Each row is followed by its group and then its class within the group.
[  4  -3  44   5  42  -2   1 -15  -8  32 -13  55  59 -35  -8  20 -10  -4
 -11  -5 -24 -11  19 -11 -25  -3   0 -22   0  11  17  18  -9  19 -14   2
  54  11  -6  -3   3   3 -19 -92 -21   1 -12  17   3   6   5 -13 -14 -17
 -58   2   9  -2 -92  -4   8   0  17  24  -1  -9 -26] | J74/<24>
[ -1   4  24 -17  -4   6   1 -35  12  13  13  46  18 -31 -32  18   9 -12
 -12   7  -7  11   9  -5  10   0 -15 -10   5  10  13 -39 -10  33   0  18
  47   2 -18  -9  -3 -18 -22 -76 -11  34  38 -31 -14   5  20 -17  -8  29
 -47  -5  17  -1   8  -5  11  -1 -13  25 -25  31  -7] | J74/<12>
[  4   3  42 -18  29   3  -3 -17  11  29   3  34  16 -35 -28  21 -15 -12
   2   8 -55  -9  -1  10 -12  -9  11 -39 -10  10  14 -17   5  29  -6  -1
  27   0 -10  28   0   1   5 -34  -2   3  -3 -16  10   6  -2 -10 -13  21
 -36 -15   4   1  -2 -10   8  -9  11  -9 -31  -3  -4] | J74/<34>
[-16   8  63  11  -4   0  -6  11  -4  21 -11  -1   3   6 -16  -9 -17 -24
  -4  16 -92  -1  -7  -8 -22  -7   8  -6  16  20  -1 -40  -4  20  -5  -2
  21 -13  12  25  -3   4  28   7   0  -8   5   0  12  10  16  12 -11  16
   9  -2 -37 -12  -6  -8  -6 -23  20 -49  15 -13   6] | J831/<15>
[  4  10 -31  17 -26  13   7  30  -5  29  -3  30  21  -3  37 -10   8  40
  27  31  12  15 -12 -11  -9  13  80   3  -5 -15  33 -16  10  -6  -2 -14
  22  -9 -28  16 -70  26 -11 -49  -2   8 -21  17  -5  -3  -7   6 -11  -9
   7 -22  30  10  -6 -87 -38  48  20  -5  46 -74  16] | J62/<22>
[-23  12  46   9  32  -6   7   5  -7   5   0  31  34 -43 -17   1  -1   7
   8   4 -38  -3  31 -12 -30 -22 -10   3   3   1  16  32   4  17 -22  -3
  48   3  -2  -2   9 -20 -17 -92 -11 -18  -8 -11  27  -9  33 -14  -1  14
  -7  -9   9 -19   1   6   1  -8  15  -1  13   9  -9] | J74/<24>
[ -2   3   2  -5  25  -2   8   2   9  11  13  35   0 -32 -12  18  -2  -6
   5  -7  15  18   4 -15 -10 -11   3 -14   2  -5  18 -35   7   6  -6   7
  24  10 -17 -19  -8  -4 -24 -54  12  18 -20  -7 -20  -9  10   4  -8   1
 -46   1   5  -2  -8 -16   4   9  -2  40 -18   7  -9] | J74/<34>
[ -5  10 -23 -14 -48  25  10  28  -1  14   2  -6   2  22  31   4  15  18
  -1  -9  19   8 -13  13  -7  21  22  -9   4 -25   8 -33  -7  11  18   8
 -13 -12   5  17 -55  17  -4  23  26 -12  -5  10 -22  -2 -15  13   4  14
 -12  -2   0   7  -9 -42 -26  44  -1   8  21 -37  -1] | J62/<19>
[-10 -15 -27  10 -54  14   9  32  12  15 -14 -16 -18  24  40   5  10  39
  -5   7   5   6 -10  21  -8  -3  25   5  -8  -5  29 -28  -6 -17  10   4
 -10 -14   7  18 -31  21 -26  32  25  -2  17  16  -5  -7 -34  17   5 -26
 -15   1  15   3  -5  -9 -13   3   6  21  68 -45  17] | J62/<19>
[-17   9   7  -4   5 -27   0  -4   5  23 -30  40   4 -18 -20  10   3  -8
  -6  -1  -8   3   3 -18  -7   2 -23 -20  -1  -6  10 -46  -7  13  -7  24
  23 -10 -26  -5 -24 -11 -10 -17   5  24 -33 -17 -13  -1  12 -11 -34  18
 -39  -4  11 -24  11 -17 -10  14   9   2  16 -12  11] | J74/<12>
[-23  -1  30  16 -18   1 -22  15   1  22  -7   2  -2  -2   7 -17  -5   6
 -19   8 -36   1  -5  -5 -12   1   2  16  -4  -7   1 -42  12  22  10   7
  15  -9 -44  20 -24  17  26  21  15  15 -12  -4  -8   6  -1  30   0  26
  -6 -11  -8   5  -7 -10 -12 -15   7 -34   5 -43  11] | J831/<15>
[ -1  -5  25  15  -2 -12  -8   7   7  10  -8   6  -9   2  -7  14  -7  -1
   9   2 -29  27   1 -28   8  24  15 -11   3 -11   4 -53 -16   7  24  14
   9  -2  -5  15 -17  18 -25   7   9  32  -1  -2   1   0  -7  13 -12 -12
  -2  -5   6 -12 -14  -2  10  92   8 -16  17 -28  -5] | J831/<15>
[-12  -3  40  14 -11  -5 -16  17   5   9 -11   9   2   4   4  -4 -10  -7
 -15   9 -62   0  -7   9  -1  11  -4 -27  -5  10  -9 -50   1  45   6   0
  26  -5  14  54 -29   9  17  25   8  13  12 -13  -6  -2   5  22  -3  27
  -9   2  -1   7  -3 -17  -1 -20   1 -44 -33 -33   7] | J831/<15>
[-17 -13  23  15   8 -14 -19   2  -6  35 -11  -3  14 -12 -20   2  -4  -1
  -6  14 -56 -12   7   7  -6  11  15 -19  -1   7   0 -30   2  21  -5   6
  34 -12  -4  24 -11  27  20  26  13  22  -4  -5   5  10   5  33  14  24
  25  -8   5   1  -3 -12  -8 -24  12 -72 -17 -32   9] | J831/<13>
[-16  -1  28 -21 -15  10  -6  16   2  62 -28 -13  34  13  -5  -5   3   0
   3  20 -92   4  -7  34 -22  -3  20   4   1   9  10  -6   3 -26   1 -12
  12 -16   2  15 -21  14  22  31  -6  -3  12  16  20  12 -18   5  -1  28
  11  -1 -14  10  -8 -40 -22 -19  -2 -41 -12 -69   7] | J831/<11>
